Below are the code and all the weights of a small trained network. Each question names an input and a target symbol and asks about switching units off, where a switched-off unit gives its printed mean instead of its output.

import numpy as np


def w(rows, s, z=0):
    codes = np.array(rows[::2]) - 128.0
    scale = np.full(codes.shape[1], s)
    scale[-1] = z or s
    return codes * scale


def f(y):
    return np.maximum(y, 0)


def softmax(a):
    e = np.exp(a - a.max(-1, keepdims=True))
    return e / e.sum(-1, keepdims=True)


def log_softmax(a):
    a = a - a.max(-1, keepdims=True)
    return a - np.log(np.exp(a).sum(-1, keepdims=True))


def net(x, mask):
    ids = ['γδλμπψω'.index(c) for c in x.split()]
    T = len(ids)
    res = E[ids] + P[:T]
    r = res
    for j in range(2):
        rows = slice(4 * j, 4 * j + 4)
        q, k, v = (r @ M[0][rows].T for M in (Q, K, V))
        z = softmax(np.where(np.tri(T) > 0, q @ k.T / 4**0.5, -1e9)) @ v
        o = O[0][rows]
        res = res + np.where(mask[j], z, o[:, -1]) @ o[:, :-1]
    y = f(res @ A[0][:, :-1].T + A[0][:, -1])
    res = res + np.where(mask[2:6], y, B[0][:, -1]) @ B[0][:, :-1]
    return log_softmax(res[-1] @ U[:, :-1].T + U[:, -1])


Q, K, V, O, A, B = {}, {}, {}, {}, {}, {}
E = w([
[24,159,155,168,164,120],'γ',
[66,147,111,168,67,74],'δ',
[104,24,116,177,90,157],'λ',
[153,119,204,138,129,19],'μ',
[151,99,251,51,83,162],'π',
[164,80,117,42,148,132],'ψ',
[116,66,192,72,162,19],'ω',
],0.013)
P = w([
[196,167,143,152,182,228],'0',
[137,140,94,106,113,197],'1',
[139,129,88,81,92,171],'2',
[137,101,78,51,41,200],'3',
[123,103,70,22,37,184],'4',
[143,82,66,1,22,184],'5',
],0.0057)
Q[0] = w([
[66,124,122,78,157,48],'head 1',
[183,163,160,136,150,151],'head 1',
[109,73,139,29,103,182],'head 1',
[80,91,161,127,117,74],'head 1',
[139,88,89,94,171,207],'head 2',
[200,5,92,113,143,61],'head 2',
[42,183,134,121,24,192],'head 2',
[87,99,95,73,80,249],'head 2',
],0.033)
K[0] = w([
[154,125,123,79,111,95],'head 1',
[98,169,131,126,156,153],'head 1',
[103,97,83,139,28,121],'head 1',
[141,96,134,61,107,105],'head 1',
[144,103,76,145,110,195],'head 2',
[150,2,147,148,159,113],'head 2',
[98,194,124,139,34,131],'head 2',
[127,95,80,153,70,213],'head 2',
],0.041)
V[0] = w([
[151,82,169,153,120,47],'head 1',
[6,129,225,59,160,170],'head 1',
[183,231,127,58,108,117],'head 1',
[128,45,90,98,213,141],'head 1',
[117,138,113,133,190,151],'head 2',
[164,170,42,64,180,98],'head 2',
[119,114,63,151,152,140],'head 2',
[94,120,160,151,131,73],'head 2',
],0.019)
O[0] = w([
[196,210,93,37,116,129,248],'head 1',
[205,196,158,229,74,123,255],'head 1',
[157,86,77,133,89,63,108],'head 1',
[119,112,67,168,108,250,204],'head 1',
[150,148,128,127,49,111,69],'head 2',
[133,209,87,103,80,130,76],'head 2',
[191,128,129,92,141,88,61],'head 2',
[87,64,86,134,120,117,175],'head 2',
],0.015,0.0085)
A[0] = w([
[86,146,73,98,133,89,102],'neuron 1',
[2,211,103,135,147,124,97],'neuron 2',
[50,148,117,151,167,76,2],'neuron 3',
[81,179,86,162,147,23,94],'neuron 4',
],0.022,0.0082)
B[0] = w([
[51,175,195,168,120,95,224],'neuron 1',
[220,125,107,171,240,28,155],'neuron 2',
[65,228,136,164,149,231,162],'neuron 3',
[202,9,119,80,131,193,254],'neuron 4',
],0.012,0.0076)
U = w([
[42,137,45,145,114,153,161],'γ',
[84,193,137,44,121,112,253],'δ',
[100,187,139,98,158,253,60],'λ',
[122,200,99,122,155,167,70],'μ',
[99,204,175,160,93,166,72],'π',
[132,254,58,96,91,221,170],'ψ',
[148,155,114,96,114,176,53],'ω',
],0.0045,0.0068)

Each question gives the input, a string of symbols that net reads in full, and the target symbol t.
The units are the heads (4 rows each of Q, K, V and O) and the neurons (one row each of A and B). Each row of codes is followed by its name. A weight is (code - 128) times the scale printed after its matrix; where a second scale follows, it is the last column's (O, A, B and U).
mask holds one flag per unit, heads first, then neurons. A switched-off unit (its flag False) gives its mean, the last column of its rows in O or B, instead of its output. The means were averaged over made-up inputs and are rounded, as every weight is.
A unit's drop is (log p(t) with every unit on - log p(t) with that unit switched off) / (log p(t) with every unit on - log p(t) with every unit switched off).
The circuit of an input: a set's keep is (log p(t) with only the set's units on - log p(t) with every unit switched off) / (log p(t) with every unit on - log p(t) with every unit switched off). Starting from all 6 units, units are removed one at a time, each time the one whose removal leaves the highest keep (on an exact tie, the one counted first), for as long as the keep stays at least 0.8.
units of the circuit, in order: the units of the circuit, biggest drop first
top k neurons: the k neurons with the biggest drops, biggest first
heads that matter: for each layer, one digit per head in row order, 1 if its drop is at least 0.15 and else 0, layers parted by /
drop of u: that unit's drop, to one decimal
input λ γ δ, target μ: units of the circuit, in order	neuron 2; head 1
input δ δ γ, target λ: units of the circuit, in order	neuron 3; head 1
input γ ω μ, target ψ: units of the circuit, in order	head 1
input γ ψ μ λ μ δ, target δ: top 2 neurons	neuron 1; neuron 2
input ω δ δ λ π μ, target ω: heads that matter	10
input ω ω π λ μ, target ω: units of the circuit, in order	head 1; neuron 4; head 2
input μ ω λ ψ γ, target γ: heads that matter	10
input μ μ ψ γ μ γ, target δ: units of the circuit, in order	head 1; neuron 1
input π δ γ γ δ, target λ: top 2 neurons	neuron 3; neuron 4
input ω π γ δ, target ω: top 3 neurons	neuron 4; neuron 1; neuron 3
input ψ ω π, target π: drop of neuron 4	0.1
input π μ γ λ λ ψ, target λ: drop of head 2	0.7
input λ π μ ω π, target λ: drop of head 1	1.1
input ψ μ ω δ π, target δ: top neuron	neuron 4
input δ γ γ, target λ: top 2 neurons	neuron 3; neuron 4
